Each row is followed by roughly how far along a hidden order it lies, from 0 to 20. A new part has a new order.
[10, 3, 1, -1, -3, -2, 6, 4, -1, -1, 4, -5, 5, 4, -5, 0, 0, 10, -7, -3, 4, 7, 2] : 0
[-5, 13, 3, 15, 1, 9, 1, -3, -1, 1, 6, -3, 5, -2, -6, -3, 4, -22, -6, 2, 17, 2, -1] : 0
[-2, 3, -8, 4, 11, 3, 1, 2, 3, -5, 5, -2, -3, 2, -2, -6, 1, -1, 4, -2, 0, 1, 5] : 0
[-7, 3, -6, -3, 2, -2, -1, -5, -1, 8, 1, 11, 0, -6, -2, -13, 1, 1, 4, 6, 8, -1, -3] : 0
[6, 3, -4, -6, 1, 4, 3, -1, -2, 1, 1, 11, 8, -3, -1, -7, -2, 7, 6, 3, 0, -3, -5] : 0
[-6, -7, 1, 13, 8, -8, 7, 3, -1, -2, -9, 1, -7, -4, 6, 7, -1, -2, 4, 2, -10, 2, -3] : 0
[-5, 2, 1, -4, -9, 2, 7, -2, -3, 1, 8, 0, -4, 1, -3, 0, 4, -13, -18, 2, 8, 10, -8] : 0
[-19, 47, 6, 8, 15, 19, -21, 12, -9, 24, 11, 24, 20, -26, -12, 16, -12, -13, 42, 2, 7, -34, -20] : 20
[4, -8, 0, -6, 0, 4, -4, 3, -2, 8, 0, -1, -10, 3, -2, 0, 4, -3, 5, -4, -4, -1, 2] : 0
[-3, 5, 6, -2, 3, 1, 3, 10, 5, 10, 10, 6, 4, -2, 4, -1, 6, -11, -12, 3, 5, -4, 1] : 0
[-5, 15, 0, 3, -4, 1, 4, -10, -2, 12, 11, 14, 15, -2, -4, -8, 13, -7, 5, 8, 11, 6, 0] : 0
[11, 1, 4, -1, 2, -3, -4, -1, 2, -1, -2, -3, -13, 2, 3, -6, 4, -6, -4, 0, -3, 0, 1] : 0
[-3, 8, 5, 6, -12, 6, -1, -1, 4, 3, 2, 6, 4, -9, -4, 4, 1, -15, -3, -3, 22, 4, -2] : 0

[3, 1, 15, 3, 3, -3, 13, 1, -4, -21, 15, -3, -6, 5, 3, -27, 2, 3, -6, 3] : 0
[-4, -10, -31, -5, 0, 0, 19, -8, -3, -16, -7, 1, -7, 8, 1, -3, 5, -1, -3, 14] : 11
[0, -9, -4, 6, 6, -4, -4, -17, -4, -26, 11, -3, 1, 4, 6, -14, -1, 2, 6, 18] : 2
[-6, -3, -7, -5, 3, -2, -23, -18, 0, -8, -5, 2, 4, 5, 4, 14, 0, 5, 9, 12] : 20
[-2, 1, 45, 13, -5, -8, -20, -18, -3, -7, 18, 3, 15, 7, 4, -30, -1, 13, 5, 2] : 6
[5, -11, -25, 7, 2, 0, 15, -6, -9, -27, -5, -3, -4, -3, -1, -21, 1, 4, -2, 17] : 1
[-7, 0, -12, -2, -5, -1, -11, -14, 1, -5, 8, 2, 15, 6, 0, 4, -2, 10, 5, 0] : 17
[-2, 7, 51, 8, -3, -6, 11, 0, -8, -1, 20, 3, 4, 14, 0, -34, 7, 8, -14, -21] : 1
[-4, 4, 16, 3, -11, 0, 25, 14, 0, 18, -1, 8, 0, 17, -6, -13, 6, 5, -10, -22] : 17
[1, 4, 7, 3, -1, -2, 14, 6, 0, 1, 12, 0, -13, 11, 2, -18, 6, 1, -6, -8] : 8
[-5, -3, -14, -7, 2, -1, -7, -13, 0, -9, -12, 1, 1, 9, 5, 10, 2, 1, 7, 10] : 20
[-7, -8, -47, 0, -8, 3, 23, -1, -1, -9, -4, 0, 11, 3, -6, -3, -3, 5, -2, 4] : 10
[-2, -13, -49, -8, 9, 5, 5, -9, 5, -12, -15, -5, -10, 1, 4, 28, -4, -2, 12, 25] : 17
[-3, -4, 4, -2, 9, -5, -21, -23, -2, -17, 3, -3, -6, 4, 10, 13, 1, 7, 12, 17] : 12
[0, -11, -24, 12, 5, -3, 7, -15, -9, -26, -13, 4, -4, 7, 1, -10, 4, 3, 6, 28] : 11
[-4, -11, -54, -2, 1, 5, 12, -13, 3, -13, 10, -6, 4, -1, 0, 2, -6, 4, 1, 14] : 2
[0, -4, 33, 14, -4, -7, -24, -29, -1, -16, 22, -1, 21, 1, 5, -30, -8, 16, 6, 4] : 0
[-3, -10, -46, -5, 2, 1, 17, -2, 4, -11, 8, -7, -3, -2, -2, 6, -4, 0, 1, 13] : 4
